Below are the code and all the weights of a small trained network. Each question names an input and a class and asks about switching units off, where a switched-off unit gives its printed mean instead of its output.

import numpy as np


def w(rows, s, z=0):
    codes = np.array(rows[::2]) - 128.0
    scale = np.full(codes.shape[1], s)
    scale[-1] = z or s
    return codes * scale


def norm(h):
    return h / np.sqrt((h * h).mean(-1, keepdims=True) + 1e-5)


def f(y):
    return np.maximum(y, 0)


def log_softmax(a):
    a = a - a.max(-1, keepdims=True)
    return a - np.log(np.exp(a).sum(-1, keepdims=True))


def net(x, mask):
    res = np.array(x, float).reshape(1, 8) / 4 @ E
    u = 0
    for l in range(2):
        y = f(norm(res) @ A[l][:, :-1].T + A[l][:, -1])
        res = res + np.where(mask[u : u + 9], y, B[l][:, -1]) @ B[l][:, :-1]
        u += 9
    return log_softmax(norm(res)[-1] @ U[:, :-1].T + U[:, -1])


A, B = {}, {}
E = w([
[88,59,72,38,91,136,120,110,79,119],'x0',
[125,127,124,131,126,128,129,131,133,127],'x1',
[131,128,124,129,129,134,128,129,130,129],'x2',
[130,127,127,127,128,130,128,128,132,124],'x3',
[180,201,98,127,74,123,162,74,105,102],'x4',
[62,153,186,124,107,200,121,111,118,83],'x5',
[132,155,193,49,69,144,133,150,150,253],'x6',
[125,130,126,128,126,129,129,135,125,128],'x7',
],0.0062)
A[0] = w([
[157,230,226,170,178,131,156,166,182,155,5],'L0N1',
[90,119,86,122,106,117,138,102,131,152,15],'L0N2',
[64,183,221,101,116,217,139,128,119,109,12],'L0N3',
[77,62,193,128,179,162,137,208,144,196,27],'L0N4',
[81,81,102,3,66,151,110,104,68,154,27],'L0N5',
[202,100,95,100,99,55,145,196,204,189,24],'L0N6',
[153,114,125,128,81,100,130,126,156,197,36],'L0N7',
[116,170,201,66,42,147,103,137,181,239,28],'L0N8',
[175,218,126,126,25,146,170,58,99,170,18],'L0N9',
],0.0067,0.0026)
B[0] = w([
[182,1,94,186,40,122,135,114,149,152,228],'L0N1',
[120,106,148,127,102,141,139,125,121,125,139],'L0N2',
[51,203,60,165,136,130,89,65,77,199,205],'L0N3',
[160,200,124,65,92,70,62,123,172,48,217],'L0N4',
[173,68,122,210,72,116,135,129,163,154,230],'L0N5',
[55,170,107,147,137,139,99,74,93,174,215],'L0N6',
[99,129,157,117,154,170,140,133,79,122,176],'L0N7',
[147,115,164,119,209,185,208,179,84,83,254],'L0N8',
[113,150,131,66,135,75,68,158,196,81,219],'L0N9',
],0.0082,0.0062)
A[1] = w([
[129,22,95,111,57,131,153,123,111,115,85],'L1N1',
[131,154,98,115,120,112,182,104,136,87,113],'L1N2',
[157,159,172,84,150,149,186,152,77,141,2],'L1N3',
[133,143,132,78,156,94,33,166,181,78,128],'L1N4',
[86,163,77,172,158,142,120,91,82,143,109],'L1N5',
[150,179,105,59,99,97,133,116,175,81,32],'L1N6',
[162,146,82,125,216,58,117,73,92,205,98],'L1N7',
[146,129,184,204,115,124,147,147,179,137,78],'L1N8',
[142,130,82,188,228,116,178,128,81,2,35],'L1N9',
],0.0078,0.0031)
B[1] = w([
[201,150,128,253,96,113,131,109,182,151,221],'L1N1',
[120,127,191,95,180,54,78,150,192,156,164],'L1N2',
[121,53,135,109,185,126,175,180,89,95,176],'L1N3',
[127,201,143,55,96,42,165,111,224,63,218],'L1N4',
[101,127,134,100,203,149,96,94,85,176,206],'L1N5',
[100,112,185,87,108,64,75,177,191,66,174],'L1N6',
[2,218,99,130,148,223,79,16,86,80,195],'L1N7',
[149,38,51,121,81,89,118,85,107,118,184],'L1N8',
[151,120,211,38,117,180,198,238,106,210,254],'L1N9',
],0.0055,0.0059)
U = w([
[200,47,94,246,47,127,123,120,166,162,254],'0',
[151,115,187,45,196,192,210,254,74,150,5],'1',
[105,194,147,41,102,47,66,152,234,56,13],'2',
[16,204,80,150,160,186,69,40,52,177,233],'3',
],0.009,0.00089)

Each question gives the input, the list of numbers given to net, and the class t.
The units are the neurons (one row each of A and B). Each row of codes is followed by its name. A weight is (code - 128) times the scale printed after its matrix; where a second scale follows, it is the last column's (A, B and U).
mask holds one flag per neuron, layer by layer. A switched-off neuron (its flag False) gives its mean, the last column of its row in B, instead of its output. The means were averaged over made-up inputs and are rounded, as every weight is.
A unit's drop is (log p(t) with every unit on - log p(t) with that unit switched off) / (log p(t) with every unit on - log p(t) with every unit switched off).
The circuit of an input: a set's keep is (log p(t) with only the set's units on - log p(t) with every unit switched off) / (log p(t) with every unit on - log p(t) with every unit switched off). Starting from the 12 units with the biggest drops (on a tie, the unit counted first), units are removed one at a time, each time the one whose removal leaves the highest keep (on an exact tie, the one counted first), for as long as the keep stays at least 0.8.
circuit, biggest first: the units of the circuit, biggest drop first
top k neurons: the k neurons with the biggest drops, biggest first
k most important neurons of layer l: the k neurons of layer l with the biggest drops, biggest first
input [5,1,-6,8,4,-4,2,-5], class 0: top 3 neurons	(L0N5, L0N4, L0N3)
input [-2,-8,2,4,4,8,5,8], class 3: circuit, biggest first	(L0N3)
input [5,4,3,-7,-7,-8,4,-8], class 3: top 4 neurons	(L0N6, L0N9, L1N7, L0N1)
input [6,0,-8,-4,5,1,6,-6], class 0: 2 most important neurons of layer 1	(L1N1, L1N9)
input [2,-6,2,-8,4,-4,-3,-8], class 2: top 4 neurons	(L0N8, L0N3, L0N1, L0N6)
input [3,-4,6,-2,4,6,-6,-3], class 1: top 3 neurons	(L1N9, L0N6, L0N4)
input [-5,-4,1,8,7,-6,-5,-2], class 2: 3 most important neurons of layer 0	(L0N8, L0N3, L0N5)
input [4,0,-8,8,4,-4,3,8], class 0: 2 most important neurons of layer 0	(L0N5, L0N3)
input [-4,0,-5,-2,6,1,7,8], class 1: top 2 neurons	(L0N8, L0N4)
input [8,-1,5,-2,-7,1,-1,-6], class 0: top 2 neurons	(L0N5, L0N9)
input [0,3,-2,-1,7,4,7,7], class 1: 2 most important neurons of layer 0	(L0N8, L0N4)
input [4,-2,-2,-2,6,-3,-4,3], class 2: top 3 neurons	(L0N8, L0N1, L0N3)
input [7,-3,5,-7,-6,-1,-8,3], class 1: 2 most important neurons of layer 1	(L1N9, L1N8)
input [-6,7,1,6,0,6,3,-7], class 0: circuit, biggest first	(L0N1)
input [0,4,-4,5,4,-7,7,-8], class 1: top 2 neurons	(L0N8, L0N3)
input [5,-5,3,8,8,-6,-1,0], class 2: 3 most important neurons of layer 0	(L0N9, L0N1, L0N3)
input [-5,4,-8,-5,5,1,3,1], class 0: top 2 neurons	(L0N1, L0N4)
input [6,8,0,8,-8,2,4,8], class 2: top 3 neurons	(L0N4, L0N1, L1N4)
input [4,4,1,5,0,-7,-6,2], class 3: top 2 neurons	(L0N8, L1N7)
input [-5,6,7,4,8,-3,-4,-3], class 2: 3 most important neurons of layer 0	(L0N8, L0N5, L0N9)
input [-2,8,-2,5,-3,-4,0,3], class 3: 2 most important neurons of layer 0	(L0N6, L0N9)
input [8,-2,1,2,3,2,5,-7], class 0: circuit, biggest first	(L0N5)
input [2,7,-5,8,-1,-7,-8,-5], class 1: top 3 neurons	(L1N9, L0N1, L0N3)
input [3,-7,-8,-6,-6,-5,3,-4], class 2: 3 most important neurons of layer 0	(L0N4, L0N3, L0N1)
